Here is a tiny trained network, its code and every weight. The questions are about switching its units off for an input and a target symbol, where a switched-off unit gives its printed mean instead of its output.

import numpy as np


def w(rows, s, z=0):
    codes = np.array(rows[::2]) - 128.0
    scale = np.full(codes.shape[1], s)
    scale[-1] = z or s
    return codes * scale


def f(y):
    return np.maximum(y, 0)


def softmax(a):
    e = np.exp(a - a.max(-1, keepdims=True))
    return e / e.sum(-1, keepdims=True)


def log_softmax(a):
    a = a - a.max(-1, keepdims=True)
    return a - np.log(np.exp(a).sum(-1, keepdims=True))


def net(x, mask):
    ids = ['ΘΞΨαβγδεζηλμπτφω'.index(c) for c in x.split()]
    T = len(ids)
    res = E[ids] + P[:T]
    r = res
    for j in range(2):
        rows = slice(4 * j, 4 * j + 4)
        q, k, v = (r @ M[0][rows].T for M in (Q, K, V))
        z = softmax(np.where(np.tri(T) > 0, q @ k.T / 4**0.5, -1e9)) @ v
        o = O[0][rows]
        res = res + np.where(mask[j], z, o[:, -1]) @ o[:, :-1]
    y = f(res @ A[0][:, :-1].T + A[0][:, -1])
    res = res + np.where(mask[2:14], y, B[0][:, -1]) @ B[0][:, :-1]
    return log_softmax(res[-1] @ U[:, :-1].T + U[:, -1])


Q, K, V, O, A, B = {}, {}, {}, {}, {}, {}
E = w([
[118,109,229,72,148,148,119,105,121],'Θ',
[90,81,207,173,186,125,83,122,92],'Ξ',
[45,103,187,161,192,132,110,168,123],'Ψ',
[87,95,175,124,180,152,106,95,31],'α',
[211,144,203,85,191,121,68,210,170],'β',
[149,137,213,181,146,119,56,177,123],'γ',
[191,113,39,186,197,16,153,207,104],'δ',
[212,72,193,162,158,121,125,133,178],'ε',
[156,82,140,67,202,123,237,76,117],'ζ',
[153,115,140,159,198,160,145,38,52],'η',
[131,217,141,80,224,126,186,103,12],'λ',
[184,192,148,167,81,132,190,79,29],'μ',
[197,164,94,101,190,163,169,117,196],'π',
[200,133,188,172,92,185,170,252,141],'τ',
[128,145,106,234,122,223,94,155,142],'φ',
[120,132,91,68,189,223,147,206,101],'ω',
],0.019)
P = w([
[87,187,223,99,113,131,98,63,211],'0',
[111,183,216,114,139,142,102,89,188],'1',
[120,170,202,140,157,147,122,104,181],'2',
[145,148,183,141,167,148,110,118,153],'3',
[163,134,173,149,185,147,112,139,133],'4',
[175,120,153,159,201,154,117,153,118],'5',
[190,107,141,173,211,149,119,164,102],'6',
[193,90,121,185,232,151,127,172,90],'7',
[208,90,107,192,240,143,137,194,80],'8',
[231,78,104,193,248,142,132,208,60],'9',
[228,70,80,203,254,134,152,215,53],'10',
],0.0084)
Q[0] = w([
[83,38,94,86,24,59,132,109,165],'head 1',
[133,115,157,124,173,88,83,133,32],'head 1',
[72,192,111,144,121,99,156,57,133],'head 1',
[204,150,221,186,185,213,202,116,82],'head 1',
[103,70,180,166,227,132,121,151,108],'head 2',
[163,192,187,174,224,207,173,96,111],'head 2',
[119,46,134,92,149,8,83,122,98],'head 2',
[107,138,72,138,81,56,148,106,147],'head 2',
],0.012)
K[0] = w([
[100,154,199,116,144,152,119,77,139],'head 1',
[167,105,107,150,162,75,133,158,128],'head 1',
[146,160,143,107,115,147,115,154,149],'head 1',
[154,149,33,184,174,125,150,176,101],'head 1',
[148,85,69,150,131,105,123,175,99],'head 2',
[188,149,38,165,120,148,168,155,83],'head 2',
[108,129,150,150,165,4,100,106,112],'head 2',
[99,144,184,145,121,126,126,111,148],'head 2',
],0.014)
V[0] = w([
[185,164,66,108,93,187,212,62,103],'head 1',
[20,151,104,151,147,64,89,76,2],'head 1',
[80,209,61,93,160,185,134,205,133],'head 1',
[132,176,53,186,136,169,30,90,201],'head 1',
[197,204,124,244,66,133,162,105,154],'head 2',
[52,164,130,127,13,133,142,221,103],'head 2',
[119,157,71,96,124,96,179,154,195],'head 2',
[151,212,81,44,134,115,146,85,71],'head 2',
],0.0096)
O[0] = w([
[80,108,154,164,222,121,144,97,154,145],'head 1',
[122,128,105,107,167,193,50,107,91,20],'head 1',
[191,165,137,203,104,178,119,180,133,213],'head 1',
[136,190,83,96,221,121,144,245,123,120],'head 1',
[116,99,152,97,183,93,81,169,121,223],'head 2',
[179,81,147,186,138,142,118,175,19,1],'head 2',
[90,63,125,155,141,127,175,103,134,68],'head 2',
[172,148,101,177,176,130,134,76,174,143],'head 2',
],0.012,0.0074)
A[0] = w([
[193,104,188,139,145,17,171,140,193,1],'neuron 1',
[217,116,62,139,179,144,156,77,102,223],'neuron 2',
[67,34,87,142,159,190,179,206,207,148],'neuron 3',
[14,129,119,130,156,178,171,87,50,55],'neuron 4',
[103,147,114,98,209,22,207,89,178,136],'neuron 5',
[203,36,168,64,165,184,57,89,98,160],'neuron 6',
[145,109,28,59,219,154,191,229,84,99],'neuron 7',
[78,74,102,85,203,191,174,78,190,166],'neuron 8',
[124,105,167,133,83,75,144,221,162,210],'neuron 9',
[67,82,59,18,95,106,117,140,124,211],'neuron 10',
[61,152,49,100,121,2,62,93,166,153],'neuron 11',
[140,39,169,125,125,238,55,164,215,159],'neuron 12',
],0.007,0.0042)
B[0] = w([
[51,111,147,203,96,126,175,123,71,223],'neuron 1',
[32,78,139,109,138,79,77,149,159,193],'neuron 2',
[145,116,212,129,121,53,125,108,57,185],'neuron 3',
[156,172,45,188,196,116,255,124,76,142],'neuron 4',
[149,117,76,76,100,136,65,159,60,247],'neuron 5',
[233,99,134,178,41,166,172,124,117,184],'neuron 6',
[112,121,152,96,122,203,176,74,98,196],'neuron 7',
[111,195,183,153,91,133,82,184,164,209],'neuron 8',
[160,155,28,73,153,135,110,27,140,228],'neuron 9',
[188,118,127,182,174,132,192,247,102,163],'neuron 10',
[121,42,137,100,172,199,141,165,188,184],'neuron 11',
[45,161,90,158,139,69,154,43,90,179],'neuron 12',
],0.0083,0.016)
U = w([
[201,137,239,66,118,116,146,108,155,43],'Θ',
[165,98,213,115,87,171,107,211,91,16],'Ξ',
[87,145,47,157,53,185,10,174,33,49],'Ψ',
[177,115,80,104,71,194,77,80,84,78],'α',
[218,174,84,61,120,69,122,74,164,146],'β',
[253,185,117,102,110,61,47,169,115,125],'γ',
[141,109,88,119,127,142,91,127,116,146],'δ',
[172,66,27,108,154,108,133,155,150,255],'ε',
[27,88,129,94,77,220,136,95,115,114],'ζ',
[149,136,130,89,149,149,81,167,201,192],'η',
[104,172,30,102,146,106,58,29,142,181],'λ',
[175,52,189,132,177,119,28,110,88,222],'μ',
[50,197,83,150,157,20,59,219,90,112],'π',
[122,101,100,100,98,55,129,49,58,109],'τ',
[140,188,100,87,192,125,118,116,52,83],'φ',
[160,139,128,219,173,169,214,193,141,192],'ω',
],0.0047,0.0035)

Each question gives the input, a string of symbols that net reads in full, and the target symbol t.
The units are the heads (4 rows each of Q, K, V and O) and the neurons (one row each of A and B). Each row of codes is followed by its name. A weight is (code - 128) times the scale printed after its matrix; where a second scale follows, it is the last column's (O, A, B and U).
mask holds one flag per unit, heads first, then neurons. A switched-off unit (its flag False) gives its mean, the last column of its rows in O or B, instead of its output. The means were averaged over made-up inputs and are rounded, as every weight is.
A unit's drop is (log p(t) with every unit on - log p(t) with that unit switched off) / (log p(t) with every unit on - log p(t) with every unit switched off).
The circuit of an input: a set's keep is (log p(t) with only the set's units on - log p(t) with every unit switched off) / (log p(t) with every unit on - log p(t) with every unit switched off). Starting from the 12 units with the biggest drops (on a tie, the unit counted first), units are removed one at a time, each time the one whose removal leaves the highest keep (on an exact tie, the one counted first), for as long as the keep stays at least 0.8.
units of the circuit, in order: the units of the circuit, biggest drop first
most important unit: the unit with the biggest drop
k most important neurons: the k neurons with the biggest drops, biggest first
heads that matter: for each layer, one digit per head in row order, 1 if its drop is at least 0.15 and else 0, layers parted by /
input Ξ η μ φ Θ, target φ: units of the circuit, in order : head 1; neuron 7; neuron 9; head 2
input γ η γ Ξ, target η: heads that matter : 11
input ζ ω ω μ Ξ, target ω: units of the circuit, in order : head 1; neuron 5
input ε β β Ψ η Ξ ω ω α ζ, target ω: units of the circuit, in order : head 1
input π λ Θ γ Θ μ Ψ π μ ε η, target μ: units of the circuit, in order : head 2; head 1; neuron 9
input ω γ φ β τ γ Ξ, target τ: heads that matter : 10
input ζ μ δ τ γ λ η Ξ ω, target ζ: units of the circuit, in order : neuron 7; head 1
input π ε μ τ ζ α Ψ Ξ μ, target μ: heads that matter : 11
input π τ μ η τ, target τ: units of the circuit, in order : neuron 9; head 1; neuron 1; neuron 8
input μ η Ψ η Θ, target η: 2 most important neurons : neuron 11; neuron 8
input Ψ Ψ μ Ξ ω η γ μ η μ Ξ, target μ: units of the circuit, in order : head 1; head 2
input ω μ Θ, target ω: 2 most important neurons : neuron 5; neuron 9
input τ λ π ω λ ω ω β, target ω: units of the circuit, in order : head 1; head 2
input α β Ψ μ τ ω Ψ φ η α, target φ: units of the circuit, in order : head 1; neuron 7
input π η η, target π: heads that matter : 10
input μ γ δ μ γ Ψ Ξ τ, target α: most important unit : head 2
input μ φ ζ λ Ξ Ψ, target λ: units of the circuit, in order : head 1; head 2; neuron 12
input λ ω α, target ω: units of the circuit, in order : head 2; head 1
input τ τ π λ Ξ Ψ μ φ τ, target φ: units of the circuit, in order : neuron 9; head 1; neuron 7; head 2
input φ Θ φ μ Ψ Θ Θ ω η Θ, target ω: 2 most important neurons : neuron 9; neuron 5
input ζ τ τ ζ λ μ ε ζ μ, target μ: units of the circuit, in order : head 2; head 1
input φ ζ β λ ε, target λ: most important unit : neuron 12
input Ξ ω π Ξ α α ε, target ε: 2 most important neurons : neuron 10; neuron 11
input λ μ Θ λ, target μ: 3 most important neurons : neuron 9; neuron 2; neuron 6
input Ψ β π η φ ω η μ, target ω: heads that matter : 10
